Here is a tiny trained network, its code and every weight. The questions are about switching its units off for an input and a class, where a switched-off unit gives its printed mean instead of its output.

import numpy as np


def w(rows, s, z=0):
    codes = np.array(rows[::2]) - 128.0
    scale = np.full(codes.shape[1], s)
    scale[-1] = z or s
    return codes * scale


def norm(h):
    return h / np.sqrt((h * h).mean(-1, keepdims=True) + 1e-5)


def f(y):
    return y / 2 * (1 + np.tanh(0.7978845608 * (y + 0.044715 * y**3)))


def log_softmax(a):
    a = a - a.max(-1, keepdims=True)
    return a - np.log(np.exp(a).sum(-1, keepdims=True))


def net(x, mask):
    res = np.array(x, float).reshape(1, 4) / 4 @ E
    u = 0
    for l in range(2):
        y = f(norm(res) @ A[l][:, :-1].T + A[l][:, -1])
        res = res + np.where(mask[u : u + 13], y, B[l][:, -1]) @ B[l][:, :-1]
        u += 13
    return log_softmax(norm(res)[-1] @ U[:, :-1].T + U[:, -1])


A, B = {}, {}
E = w([
[171,117,145,245,101,149,191],'x0',
[217,100,28,153,131,86,110],'x1',
[133,126,131,125,128,124,134],'x2',
[172,33,180,138,137,147,96],'x3',
],0.012)
A[0] = w([
[144,65,185,127,101,163,106,106],'0.n0',
[143,72,180,139,157,151,123,122],'0.n1',
[122,102,76,98,163,79,74,116],'0.n2',
[125,148,119,141,101,139,93,96],'0.n3',
[142,120,145,95,126,181,109,33],'0.n4',
[104,149,153,60,144,109,85,101],'0.n5',
[141,2,163,115,123,143,74,174],'0.n6',
[138,159,186,159,117,194,172,114],'0.n7',
[117,89,154,99,181,130,85,2],'0.n8',
[52,128,194,87,178,164,125,137],'0.n9',
[155,109,100,201,128,117,150,56],'0.n10',
[83,128,170,174,113,151,145,81],'0.n11',
[74,120,167,160,118,185,189,59],'0.n12',
],0.014,0.0064)
B[0] = w([
[130,42,64,159,118,101,60,185],'0.n0',
[157,96,116,201,110,87,78,181],'0.n1',
[127,162,165,104,173,71,124,204],'0.n2',
[143,136,124,138,117,103,132,122],'0.n3',
[115,138,143,105,105,109,116,130],'0.n4',
[160,116,85,199,98,137,162,203],'0.n5',
[171,163,202,105,110,175,101,248],'0.n6',
[86,135,143,146,175,72,131,194],'0.n7',
[133,143,201,58,79,131,132,156],'0.n8',
[147,104,87,115,11,160,159,231],'0.n9',
[123,134,103,126,99,212,160,177],'0.n10',
[116,128,141,132,171,104,123,170],'0.n11',
[114,143,171,104,189,107,121,185],'0.n12',
],0.012,0.011)
A[1] = w([
[78,192,93,112,175,40,151,123],'1.n0',
[113,124,65,160,98,127,240,66],'1.n1',
[134,137,216,162,141,19,60,116],'1.n2',
[99,128,47,168,18,144,101,112],'1.n3',
[81,193,109,96,210,80,153,79],'1.n4',
[125,214,23,96,111,90,241,201],'1.n5',
[200,70,187,75,142,131,12,5],'1.n6',
[45,134,136,130,165,103,199,37],'1.n7',
[176,66,110,111,242,245,77,141],'1.n8',
[76,127,54,121,62,165,198,2],'1.n9',
[152,44,188,225,106,192,109,152],'1.n10',
[180,201,113,62,185,97,81,62],'1.n11',
[228,144,78,211,147,198,161,54],'1.n12',
],0.011,0.0055)
B[1] = w([
[171,124,194,149,10,120,136,192],'1.n0',
[91,174,113,122,205,136,166,178],'1.n1',
[89,153,55,137,180,131,128,209],'1.n2',
[152,144,134,96,118,189,157,202],'1.n3',
[124,142,149,149,21,114,153,178],'1.n4',
[72,84,95,151,218,124,89,250],'1.n5',
[92,198,118,140,187,171,244,209],'1.n6',
[187,204,138,134,109,149,139,155],'1.n7',
[102,155,173,105,121,82,168,165],'1.n8',
[148,132,89,155,197,175,98,174],'1.n9',
[124,102,102,79,105,66,101,227],'1.n10',
[151,52,144,123,184,113,91,172],'1.n11',
[128,127,141,84,47,182,109,178],'1.n12',
],0.014,0.011)
U = w([
[75,150,31,131,179,241,138,171],'0',
[89,73,118,166,168,39,60,185],'1',
[184,96,132,61,1,178,110,202],'2',
[182,178,171,61,240,128,140,88],'3',
[85,224,168,199,87,112,171,4],'4',
],0.022,0.0037)

Each question gives the input, the list of numbers given to net, and the class t.
The units are the neurons (one row each of A and B). Each row of codes is followed by its name. A weight is (code - 128) times the scale printed after its matrix; where a second scale follows, it is the last column's (A, B and U).
mask holds one flag per neuron, layer by layer. A switched-off neuron (its flag False) gives its mean, the last column of its row in B, instead of its output. The means were averaged over made-up inputs and are rounded, as every weight is.
A unit's drop is (log p(t) with every unit on - log p(t) with that unit switched off) / (log p(t) with every unit on - log p(t) with every unit switched off).
The circuit of an input: a set's keep is (log p(t) with only the set's units on - log p(t) with every unit switched off) / (log p(t) with every unit on - log p(t) with every unit switched off). Starting from the 12 units with the biggest drops (on a tie, the unit counted first), units are removed one at a time, each time the one whose removal leaves the highest keep (on an exact tie, the one counted first), for as long as the keep stays at least 0.8.
units of the circuit, in order: the units of the circuit, biggest drop first
unit that matters most: the unit with the biggest drop
k most important neurons: the k neurons with the biggest drops, biggest first
drop when u is switched off: that unit's drop, to one decimal
input [-4,1,3,3], class 3: units of the circuit, in order => (0.n2)
input [0,-5,-6,6], class 2: 3 most important neurons => (0.n9 1.n5 0.n2)
input [0,3,1,-1], class 1: 3 most important neurons => (0.n9 1.n5 0.n2)
input [0,-8,3,0], class 0: 4 most important neurons => (0.n9 0.n6 0.n2 1.n0)
input [0,3,6,5], class 3: 4 most important neurons => (0.n9 1.n6 0.n5 0.n6)
input [6,1,5,1], class 2: 3 most important neurons => (0.n10 1.n12 1.n5)
input [-2,3,-3,-4], class 1: 2 most important neurons => (1.n5 1.n11)
input [0,-5,5,1], class 2: 4 most important neurons => (0.n9 1.n5 0.n2 1.n3)
input [-4,3,-5,8], class 3: 2 most important neurons => (1.n6 0.n6)
input [-8,1,7,-7], class 1: 2 most important neurons => (1.n5 0.n2)
input [0,-7,-3,5], class 2: 4 most important neurons => (0.n9 1.n5 0.n2 0.n6)
input [1,0,-3,3], class 1: 2 most important neurons => (0.n9 0.n0)
input [1,2,-8,4], class 2: 2 most important neurons => (0.n12 1.n10)
input [-5,2,-5,5], class 3: unit that matters most => 0.n6
input [-6,6,6,0], class 1: drop when 1.n3 is switched off => 0.1
input [1,-7,2,2], class 1: drop when 0.n7 is switched off => 0.9
input [-1,-5,6,2], class 2: drop when 0.n9 is switched off => 3.7
